Below is a small trained network, with its code and all its weights. Each question gives an input and a target symbol and asks what happens when units are switched off, that is, made to give their printed mean instead of their output.

import numpy as np


def w(rows, s, z=0):
    codes = np.array(rows[::2]) - 128.0
    scale = np.full(codes.shape[1], s)
    scale[-1] = z or s
    return codes * scale


def f(y):
    return np.maximum(y, 0)


def softmax(a):
    e = np.exp(a - a.max(-1, keepdims=True))
    return e / e.sum(-1, keepdims=True)


def log_softmax(a):
    a = a - a.max(-1, keepdims=True)
    return a - np.log(np.exp(a).sum(-1, keepdims=True))


def net(x, mask):
    ids = ['βδεζθλξπστφ'.index(c) for c in x.split()]
    T = len(ids)
    res = E[ids] + P[:T]
    r = res
    for j in range(3):
        rows = slice(2 * j, 2 * j + 2)
        q, k, v = (r @ M[0][rows].T for M in (Q, K, V))
        z = softmax(np.where(np.tri(T) > 0, q @ k.T / 2**0.5, -1e9)) @ v
        o = O[0][rows]
        res = res + np.where(mask[j], z, o[:, -1]) @ o[:, :-1]
    y = f(res @ A[0][:, :-1].T + A[0][:, -1])
    res = res + np.where(mask[3:11], y, B[0][:, -1]) @ B[0][:, :-1]
    return log_softmax(res[-1] @ U[:, :-1].T + U[:, -1])


Q, K, V, O, A, B = {}, {}, {}, {}, {}, {}
E = w([
[138,167,48,161,161],'β',
[162,197,68,189,179],'δ',
[135,158,209,17,167],'ε',
[180,172,34,123,220],'ζ',
[143,91,141,180,38],'θ',
[201,43,245,83,114],'λ',
[125,29,81,88,174],'ξ',
[102,28,114,150,41],'π',
[8,100,155,113,208],'σ',
[196,163,100,133,231],'τ',
[119,155,2,149,206],'φ',
],0.019)
P = w([
[105,221,125,21,10],'0',
[130,135,139,94,134],'1',
[126,129,123,93,163],'2',
[126,124,122,113,147],'3',
[123,113,118,123,147],'4',
[127,105,118,139,146],'5',
[132,104,128,143,148],'6',
[122,98,126,146,153],'7',
[122,90,122,162,149],'8',
[114,76,116,158,149],'9',
[112,79,118,155,146],'10',
[111,102,114,149,145],'11',
],0.013)
Q[0] = w([
[87,153,197,128,125],'H1',
[96,134,248,146,34],'H1',
[105,158,114,118,187],'H2',
[167,116,44,121,168],'H2',
[134,139,180,150,7],'H3',
[70,138,182,121,108],'H3',
],0.013)
K[0] = w([
[165,119,147,146,144],'H1',
[138,47,126,196,181],'H1',
[150,178,104,109,146],'H2',
[73,254,115,101,80],'H2',
[180,76,147,183,153],'H3',
[192,117,188,120,177],'H3',
],0.014)
V[0] = w([
[185,175,81,231,116],'H1',
[91,149,2,151,91],'H1',
[240,178,100,108,170],'H2',
[24,112,75,185,113],'H2',
[122,218,238,129,34],'H3',
[136,43,80,92,66],'H3',
],0.0094)
O[0] = w([
[86,129,37,169,38,43],'H1',
[47,234,139,199,102,134],'H1',
[118,205,70,1,49,166],'H2',
[167,205,211,220,72,69],'H2',
[72,56,61,180,111,255],'H3',
[74,93,177,50,121,125],'H3',
],0.0094,0.0097)
A[0] = w([
[81,44,186,123,65,166],'N1',
[255,71,98,178,128,131],'N2',
[155,207,136,70,119,59],'N3',
[133,50,151,80,125,236],'N4',
[134,118,68,181,148,104],'N5',
[137,63,73,138,163,254],'N6',
[211,113,154,90,85,194],'N7',
[112,129,143,84,204,179],'N8',
],0.009,0.0052)
B[0] = w([
[181,194,48,98,127,174],'N1',
[158,103,25,112,249,175],'N2',
[63,75,161,77,124,156],'N3',
[94,192,127,167,150,245],'N4',
[254,21,228,102,92,172],'N5',
[144,189,219,142,97,251],'N6',
[130,207,215,205,143,160],'N7',
[126,55,147,119,59,227],'N8',
],0.0077,0.019)
U = w([
[67,169,134,159,166,96],'β',
[94,131,90,114,150,103],'δ',
[103,97,192,100,82,86],'ε',
[157,111,115,82,86,79],'ζ',
[102,122,125,154,118,253],'θ',
[157,154,145,109,127,44],'λ',
[99,112,132,161,155,107],'ξ',
[119,70,174,157,60,196],'π',
[2,76,146,156,169,87],'σ',
[115,61,108,108,125,113],'τ',
[168,104,134,122,51,229],'φ',
],0.0099,0.0049)

Each question gives the input, a string of symbols that net reads in full, and the target symbol t.
The units are the heads (2 rows each of Q, K, V and O) and the neurons (one row each of A and B). Each row of codes is followed by its name. A weight is (code - 128) times the scale printed after its matrix; where a second scale follows, it is the last column's (O, A, B and U).
mask holds one flag per unit, heads first, then neurons. A switched-off unit (its flag False) gives its mean, the last column of its rows in O or B, instead of its output. The means were averaged over made-up inputs and are rounded, as every weight is.
A unit's drop is (log p(t) with every unit on - log p(t) with that unit switched off) / (log p(t) with every unit on - log p(t) with every unit switched off).
The circuit of an input: a set's keep is (log p(t) with only the set's units on - log p(t) with every unit switched off) / (log p(t) with every unit on - log p(t) with every unit switched off). Starting from all 11 units, units are removed one at a time, each time the one whose removal leaves the highest keep (on an exact tie, the one counted first), for as long as the keep stays at least 0.8.
circuit, biggest first: the units of the circuit, biggest drop first
top k neurons: the k neurons with the biggest drops, biggest first
heads that matter: for each layer, one digit per head in row order, 1 if its drop is at least 0.15 and else 0, layers parted by /
input θ β σ λ τ τ φ σ ε τ δ φ, target π: top neuron : (N5)
input ζ θ β λ θ β ε ε θ τ, target δ: circuit, biggest first : (H2, H1, N6)
input β σ φ ζ ε λ, target λ: circuit, biggest first : (H1, N7, N1, N2)
input ζ δ ζ ζ ξ σ δ, target δ: heads that matter : 111
input δ φ θ φ ζ φ σ σ π β δ, target φ: heads that matter : 100
input φ φ π π δ φ ε π δ, target β: heads that matter : 111
input ξ π ε λ λ, target λ: circuit, biggest first : (H1, N7, N1, N4)
input τ τ β τ δ δ λ δ, target ζ: circuit, biggest first : (H2, N4)
input ζ ε π δ, target δ: circuit, biggest first : (H2, N6, H1)
input ε φ θ δ δ, target τ: heads that matter : 101
input λ θ π τ δ φ θ ε ξ, target λ: heads that matter : 101
input θ β ε φ σ ε ξ, target π: heads that matter : 111
input δ ε ζ φ, target φ: top 3 neurons : (N5, N4, N2)
input φ φ φ τ ε τ π β θ ε δ ζ, target β: circuit, biggest first : (H1)
input λ δ θ π β λ ε ζ, target λ: heads that matter : 101
input ζ σ ξ δ ε ξ β φ β, target δ: heads that matter : 111
input ξ φ σ ε β φ σ θ λ σ ε δ, target ε: heads that matter : 101
input θ ε σ β π φ β β, target π: top 4 neurons : (N5, N2, N4, N6)
input λ τ ζ β φ, target λ: top 2 neurons : (N7, N2)
input λ φ ξ θ σ β π φ ζ ξ δ, target λ: circuit, biggest first : (H3)
input τ θ ζ, target ζ: circuit, biggest first : (H2, N4)
input τ λ ξ φ φ β δ, target ζ: top 2 neurons : (N4, N6)
input δ ε φ θ σ λ ε θ λ ζ, target φ: top 2 neurons : (N5, N4)
input ε τ ξ θ π ε ξ ε φ, target τ: top 4 neurons : (N2, N5, N8, N7)
input σ σ β λ ζ σ λ ε ε θ ζ, target ξ: circuit, biggest first : (H2, N2)
input φ φ ζ λ θ φ λ θ δ ξ β ξ, target β: top 2 neurons : (N8, N5)
